Each row of numbers belongs to one of the things below and depends on some of the facts about them. Some rows are named. Which thing is each other row?

Some rows with their names:
Z10: [-113 -44 -68 22 60 390 -43 56 -259 -30 -94 -79 110 -78 -280 34 50 66 -25 -5 -100 -12 -51 87 125 -346 73 54 -90 164 19 408 -239 232 97 200 -10 -11 71 -107 -170]
Z526: [-74 54 2 -151 27 398 134 -45 -137 -129 5 -88 161 -134 -265 14 5 -26 -1 14 -161 35 7 149 -112 -365 127 -126 25 223 -32 388 -163 218 107 54 48 -132 -181 -1 -16]
Z613: [-45 -23 -127 -53 186 312 -173 75 -157 120 -37 -8 50 -36 -341 63 142 -48 -285 7 -352 0 -83 -52 143 -323 48 1 -203 131 -39 167 -335 276 8 114 -160 -95 114 -60 -91]
Z655: [-55 151 -246 -24 -74 24 -5 -28 -21 30 27 -82 -85 -80 -115 98 -78 -269 -58 15 -169 102 -45 -107 19 -93 271 -123 -59 285 -100 147 -216 196 -56 -38 326 14 74 32 -42]
Z52: [3 10 -158 -90 -118 285 36 -45 -100 -29 11 -24 -7 -36 74 -61 -96 -78 -16 155 -58 102 84 -36 -33 -315 174 -25 -80 216 -82 358 -68 146 -60 169 84 -30 -170 -75 -152]
Z975: [-40 46 -76 -105 -18 301 67 -23 -201 -95 -28 -92 111 -68 -175 42 -8 -95 89 94 -48 111 22 -52 20 -321 154 -33 16 132 -55 311 -95 248 29 95 73 -55 -139 -77 -21]
Z16: [-77 212 -100 -76 57 313 55 61 -20 -105 -50 -96 -39 -68 -171 84 45 -183 -95 12 -80 122 4 3 2 -150 160 -52 17 43 -33 212 -58 224 -63 19 107 4 -61 -48 13]
Z338: [-63 232 -87 -93 -9 313 134 42 40 -32 8 -37 -101 -99 -37 47 -40 -161 -126 139 15 180 25 3 -35 -204 151 23 -61 78 -72 208 20 137 -120 95 124 -1 -121 -67 -39]
Z149: [-67 100 -158 -144 140 307 -39 -25 13 -48 -108 -33 -213 -79 -124 -26 156 -61 12 93 -134 4 -51 27 70 -146 174 -73 -109 221 8 81 -210 186 -74 43 95 -100 93 -107 -249]
Z883: [-8 -10 -194 -87 99 328 -32 109 -131 26 31 -37 98 17 -151 60 -54 -139 -127 9 -267 139 -45 -22 18 -91 99 -76 -14 120 -70 260 -45 288 42 63 -53 10 -65 -147 -115]
Z960: [-68 -16 -82 -84 107 286 21 44 -167 55 -12 -26 98 -52 -191 82 -177 -84 -170 83 -225 183 -109 20 -25 -106 58 -39 -47 105 -92 270 -96 294 75 60 -33 32 -21 -147 -221]
Z865: [40 39 -236 -85 -116 353 38 -56 -67 -34 62 -22 -13 29 40 -29 -3 -105 -41 104 -56 86 108 -37 -44 -310 153 -40 -81 171 -78 324 -38 121 -101 192 61 -73 -202 -66 -55]
Z490: [-10 72 -124 -136 112 247 -47 84 -156 41 5 44 126 -17 -231 13 -20 -88 -135 88 -222 139 -40 -125 -12 -133 109 -139 -37 155 -75 242 -100 221 24 71 -54 -19 -105 -69 -68]
Z89: [-2 3 -210 -132 -88 282 142 -66 -96 -96 84 -153 56 -37 -113 89 -87 -228 85 -6 -174 91 30 -39 -55 -287 231 -118 77 222 -81 278 -108 283 29 -40 194 -113 -137 -2 40]
Z410: [34 42 -162 -131 -124 266 54 -48 -69 -13 44 9 -26 -30 151 -110 -70 -100 -11 200 -46 115 93 -82 -47 -316 177 -9 -72 229 -97 333 -48 86 -78 188 87 -56 -215 -85 -141]
Z547: [-54 -85 -244 13 -53 308 -12 -60 -204 -118 -33 -120 58 -2 -146 107 -79 1 1 -42 -118 75 -12 91 -28 -215 130 -62 -53 180 -25 409 -83 191 26 119 86 25 -9 -99 -137]
Z653: [-104 190 13 -102 66 224 59 1 -63 -89 -108 -69 -55 -135 -180 63 -15 -121 -120 117 -94 141 -14 -9 -20 -183 164 -73 -52 100 -46 225 -130 214 -32 18 111 32 -71 -37 -20]
Z891: [-24 37 -50 -122 -6 192 98 -139 -215 -141 -90 -66 47 -87 -143 31 -100 -76 100 191 -92 169 29 -101 -2 -251 193 -120 26 128 -68 299 -87 236 14 63 69 -20 -154 -78 -59]
Z864: [-9 0 -259 -137 118 245 13 -47 -124 81 32 5 -111 -17 -237 78 23 -124 -25 119 -199 102 -71 -74 135 -195 116 -94 -94 74 -69 24 -139 281 -65 78 -60 -142 68 -142 -144]
Z748: [-29 64 -205 -104 78 244 -13 -17 -166 -14 17 26 120 -22 -311 103 -27 -22 -194 34 -221 168 -35 -2 -63 -135 76 -206 -68 113 -59 254 -49 175 -33 89 -61 -20 -80 -55 -58]

Facts:
Z387 η [Z980 Z544 Z16 Z338 Z333]
Z473 η [Z735 Z254 Z496]
Z47 η [Z696 Z586 Z447]
Z94 η [Z338 Z636 Z975 Z618]
Z79 η [Z782 Z650 Z990]
Z479 η [Z897 Z698]
Z967 η [Z398 Z694 Z739 Z129]
Z460 η [Z911 Z392]
Z84 η [Z921 Z767]
Z14 η [Z782 Z89 Z96 Z888 Z378]
Z763 η [Z490]
Z878 η [Z980 Z782 Z344]
Z249 η [Z98 Z36 Z865]
Z873 η [Z653 Z920 Z221 Z891 Z586 Z739 Z916]
Z960 η [Z903 Z438 Z349 Z862 Z439 Z739]
Z751 η [Z980 Z820 Z611]
Z756 η [Z921 Z544 Z456 Z955 Z356]
Z616 η [Z905 Z734 Z495 Z748 Z356]
Z860 η [Z820 Z955 Z888 Z894 Z739]
Z880 η [Z205 Z411]
Z792 η [Z831 Z89 Z16 Z864 Z57]
Z908 η [Z410 Z362 Z498]
Z214 η [Z194 Z894 Z57 Z739]
Z106 η [Z664 Z495 Z564]
Z108 η [Z344 Z761 Z975 Z254 Z439]
Z731 η [Z686 Z356]
Z391 η [Z903 Z891 Z176 Z366]
Z646 η [Z632 Z697 Z226 Z823 Z378 Z990]
Z883 η [Z485 Z378]
Z927 η [Z980 Z911 Z329 Z698]
Z65 η [Z472]
Z325 η [Z897 Z496 Z781 Z238]
Z524 η [Z338 Z920 Z761 Z129 Z698]
Z248 η [Z696 Z495 Z742 Z339]
Z220 η [Z653 Z526 Z920 Z551 Z349 Z488]
Z547 η [Z456 Z98 Z251 Z195 Z356 Z32 Z567]
Z10 η [Z897 Z554 Z526 Z686 Z392 Z411]
Z441 η [Z554 Z24]
Z199 η [Z36 Z472 Z697 Z865]
[Z226] Ψ Z339
[Z226 Z10] Ψ Z296
[Z387 Z581] Ψ Z831
[Z992 Z398] Ψ Z96
[Z664] Ψ Z888
[Z664] Ψ Z366
[Z47] Ψ Z920
[Z47] Ψ Z781
[Z903 Z221 Z398] Ψ Z686
[Z903 Z369] Ψ Z57
[Z903] Ψ Z378
[Z903] Ψ Z333
[Z267 Z496] Ψ Z410
[Z267 Z65] Ψ Z220
[Z32 Z911] Ψ Z14
[Z32] Ψ Z551
[Z32] Ψ Z84
[Z123] Ψ Z955
[Z123] Ψ Z392
[Z581] Ψ Z195
[Z564] Ψ Z205
[Z479] Ψ Z980
[Z479] Ψ Z891
[Z696 Z496 Z911] Ψ Z158
[Z696 Z447] Ψ Z356
[Z696] Ψ Z79
[Z221] Ψ Z89
[Z310] Ψ Z544
[Z310 Z349 Z444] Ψ Z756
[Z613 Z439] Ψ Z943
[Z613] Ψ Z663
[Z613] Ψ Z864
[Z613 Z349] Ψ Z636
[Z613] Ψ Z254
[Z870 Z911 Z839] Ψ Z735
[Z145 Z439] Ψ Z862
[Z145 Z118] Ψ Z106
[Z650] Ψ Z967
[Z650 Z526] Ψ Z694
[Z650] Ψ Z700
[Z650 Z369 Z393] Ψ Z82
[Z349 Z335] Ψ Z194
[Z349] Ψ Z611
[Z349] Ψ Z149
[Z444 Z10] Ψ Z878
[Z439] Ψ Z438
[Z860 Z118] Ψ Z655
[Z860 Z778] Ψ Z441
[Z860] Ψ Z168
[Z860] Ψ Z751
[Z860 Z398] Ψ Z391
[Z506] Ψ Z618
[Z174 Z447] Ψ Z742
[Z761 Z135] Ψ Z704
[Z761] Ψ Z362
[Z135] Ψ Z897
[Z135] Ψ Z199
[Z586] Ψ Z251
[Z65] Ψ Z52
[Z65 Z839] Ψ Z601
[Z447] Ψ Z262
[Z447] Ψ Z996
[Z447] Ψ Z338
[Z393] Ψ Z554
[Z393 Z335] Ψ Z990
[Z778] Ψ Z170
[Z778] Ψ Z248
[Z335 Z495] Ψ Z763
[Z335] Ψ Z646
[Z10] Ψ Z156
[Z839] Ψ Z865
[Z782] Ψ Z456
[Z782] Ψ Z196
ω 778 <- Z226 Z387 Z734 Z700 Z473 Z485 Z96 Z344 Z94 Z903 Z267 Z123 Z205 Z79 Z564 Z479 Z333 Z888 Z611 Z967 Z943 Z696 Z221 Z894 Z820 Z870 Z238 Z251 Z82 Z460 Z763 Z650 Z921 Z249 Z349 Z329 Z195 Z410 Z865 Z366 Z526 Z897 Z975 Z756 Z616 Z860 Z891 Z456 Z498 Z52 Z880 Z89 Z174 Z618 Z135 Z586 Z214 Z106 Z996 Z108 Z731 Z391 Z362 Z646 Z767 Z194 Z472 Z156 Z118 Z905 Z325 Z524 Z778 Z911 Z339 Z398 Z335 Z547 Z10 Z694 Z862 Z199 Z980 Z129 Z698 Z636
ω 72 <- Z601 Z920 Z664 Z262 Z581 Z356 Z632 Z955 Z145 Z14 Z878 Z655 Z444 Z823 Z567 Z158 Z742 Z439 Z196 Z544 Z916 Z506 Z735 Z653 Z908 Z704 Z488 Z338 Z176 Z168 Z149 Z369 Z927 Z65 Z447 Z393 Z296 Z248 Z220 Z831 Z16 Z839 Z441 Z782 Z554 Z495
ω 14 <- Z992 Z392 Z47 Z686 Z32 Z864 Z254 Z748 Z990 Z310 Z613 Z84 Z496 Z490 Z663 Z873 Z960 Z98 Z739 Z751 Z697 Z792 Z411 Z761 Z170 Z551 Z438 Z378 Z781 Z883 Z24 Z57 Z36

Rows to name:
No name comes twice in this set of rows, the named rows included.
[-43 -38 -182 -156 50 341 86 -134 -120 -52 -23 -81 -124 -53 -190 40 78 -50 188 116 -74 1 -18 16 123 -347 177 -30 -48 158 -17 154 -184 239 -17 104 40 -221 30 -130 -175] | Z611
[7 24 -222 -296 158 443 137 -27 42 6 110 -9 -16 -17 -157 -12 58 -113 18 46 -273 71 -36 86 -51 -109 114 -213 47 237 -54 108 -69 277 11 -21 -46 -240 -113 -124 -175] | Z990
[-33 88 -56 -20 -85 426 51 109 -103 24 60 -44 95 -69 -32 -9 20 -95 -218 36 -40 53 87 15 -20 -512 46 122 -139 94 -78 429 -124 120 -38 250 -9 -58 -190 4 0] | Z911
[-86 186 39 -21 33 345 -35 103 -15 -95 -112 -69 20 -76 -82 20 26 -92 -437 51 -175 111 35 29 -121 -292 62 53 -195 48 -51 357 -174 143 -84 125 -11 80 -110 20 51] | Z447
[-76 132 -104 -40 42 247 -85 111 -49 -76 -107 -58 -9 -50 -75 5 -17 -90 -122 51 -171 85 -20 13 -16 -57 175 -36 -34 235 -34 296 -141 211 5 62 141 98 -9 -79 -141] | Z908
[-6 -58 -175 -177 24 345 85 -109 -112 -90 -17 -51 -37 -52 -53 -61 23 -20 192 113 -153 -5 -6 66 -22 -228 173 -138 -18 334 -20 275 -153 234 59 75 88 -146 -75 -119 -274] | Z763
[-67 184 -14 -5 -1 403 -89 179 59 -17 -31 -62 -20 -69 41 -58 42 -120 -408 9 -156 60 51 47 -75 -284 82 101 -171 118 -63 341 -161 128 -80 140 36 62 -114 -8 -39] | Z839
[-80 -93 -138 73 -76 195 -18 27 -214 -31 25 -238 135 -47 -210 200 -126 -222 -187 -178 -315 37 -49 -16 -25 -384 139 65 -99 144 -91 412 -342 331 93 17 171 22 107 62 78] | Z860
[-39 -33 -189 -128 34 240 55 -152 -157 -21 -19 -35 -162 -74 -170 24 55 -64 213 169 -49 2 -48 -9 165 -357 186 -46 -73 183 -29 117 -207 237 -50 117 75 -192 58 -132 -215] | Z636
[-2 -5 -127 -84 46 377 -59 77 -181 -154 -85 -111 91 24 -164 22 175 -58 18 -9 -185 1 48 -99 103 -327 148 5 -54 123 3 325 -159 288 30 108 -42 -67 -76 -95 13] | Z226
[-100 134 -49 -72 180 371 -100 75 -20 -66 -154 -59 -86 -79 -223 8 199 -24 -145 21 -179 -20 -40 22 85 -215 107 -13 -139 159 18 174 -265 222 -35 71 3 -24 72 -76 -110] | Z444
[-12 -23 -110 -196 0 384 125 -83 -56 -152 -7 -71 86 -65 -82 -46 -30 -59 121 27 -204 55 23 100 -137 -217 170 -192 62 345 -43 345 -134 218 94 11 118 -121 -163 -48 -148] | Z700

The same things again, as new rows of numbers:
Some rows with their names:
Z894: [26 -19 11 15 34 94 -18 -14 -89 -64 52 -6 21]
Z697: [-98 -49 -56 44 -33 -27 -43 178 -106 2 -40 43 -47]
Z296: [-101 32 -36 14 2 -106 -17 -67 -17 -33 20 112 15]
Z168: [-160 92 -66 -13 3 23 39 -4 14 -37 47 185 -95]
Z883: [-113 -22 -57 -12 -35 -75 -67 173 -59 37 -58 7 -63]
Z526: [462 -59 38 99 196 -27 187 -506 122 126 -158 -349 103]
Z911: [351 -266 108 -19 -300 -50 -356 325 53 85 -21 -242 487]
Z456: [18 -2 5 26 80 87 26 -42 -73 -64 74 -53 3]
Z943: [-57 -25 28 -8 87 120 38 -46 -8 -48 67 -13 -57]
Z636: [35 -66 29 33 41 52 -38 -52 -96 -69 50 -26 55]
Z975: [27 -24 -12 23 45 116 -22 -15 -78 -67 53 -26 41]
Z544: [-74 10 -40 52 1 -94 -36 -81 -64 -71 44 150 52]
Z479: [100 -3 93 -68 5 -23 24 -74 126 85 -18 -120 -17]
Z488: [-84 29 -66 44 24 53 5 -40 -12 -46 31 184 9]
Z905: [16 44 11 14 112 71 39 -48 -60 -85 75 -68 52]
Z174: [102 -42 114 -50 -22 -16 71 -55 144 92 -3 -87 -20]
Z98: [-72 -25 -46 40 11 -16 -41 183 -87 -2 -39 25 -12]
Z792: [-128 -24 -57 -15 -49 -32 -86 172 -52 29 -54 9 -27]
Z378: [-71 26 -71 3 -124 -49 -71 238 -112 15 -66 74 -73]
Z84: [-113 -12 -55 -16 0 -37 -73 202 -48 16 -62 -39 9]

Name these rows:
No name comes twice in this set of rows, the named rows included.
[153 -110 120 -37 -97 -22 -61 59 136 89 -27 -137 137] | Z267
[-261 77 89 -89 151 194 179 35 105 -40 127 67 -165] | Z106
[-28 114 -17 -41 -123 47 -54 119 -109 -50 66 35 -83] | Z89
[182 -116 139 -30 -110 -17 -87 137 96 45 -32 -146 283] | Z696
[-182 5 -46 -42 -46 12 -68 231 -36 28 -56 48 -85] | Z751
[96 -52 20 52 70 6 -28 -176 -114 -63 39 -90 104] | Z194
[108 -27 113 -33 -46 3 40 -29 93 63 -41 -49 59] | Z586
[-116 475 48 -328 -679 -122 -128 698 59 106 9 211 -373] | Z398
[27 31 114 -81 -73 -12 52 49 122 73 -14 -20 -77] | Z778
[-57 0 -60 20 -28 -27 -74 14 2 -22 29 89 69] | Z601
[-6 -46 1 -17 30 26 -47 -16 -67 -24 66 -81 -8] | Z79
[694 -57 -5 173 292 -157 300 -844 102 185 -244 -491 73] | Z650
[-126 -54 83 -31 -5 66 157 11 238 97 -28 290 -154] | Z439
[70 -112 50 5 -153 -117 -94 272 63 118 -122 -54 129] | Z32

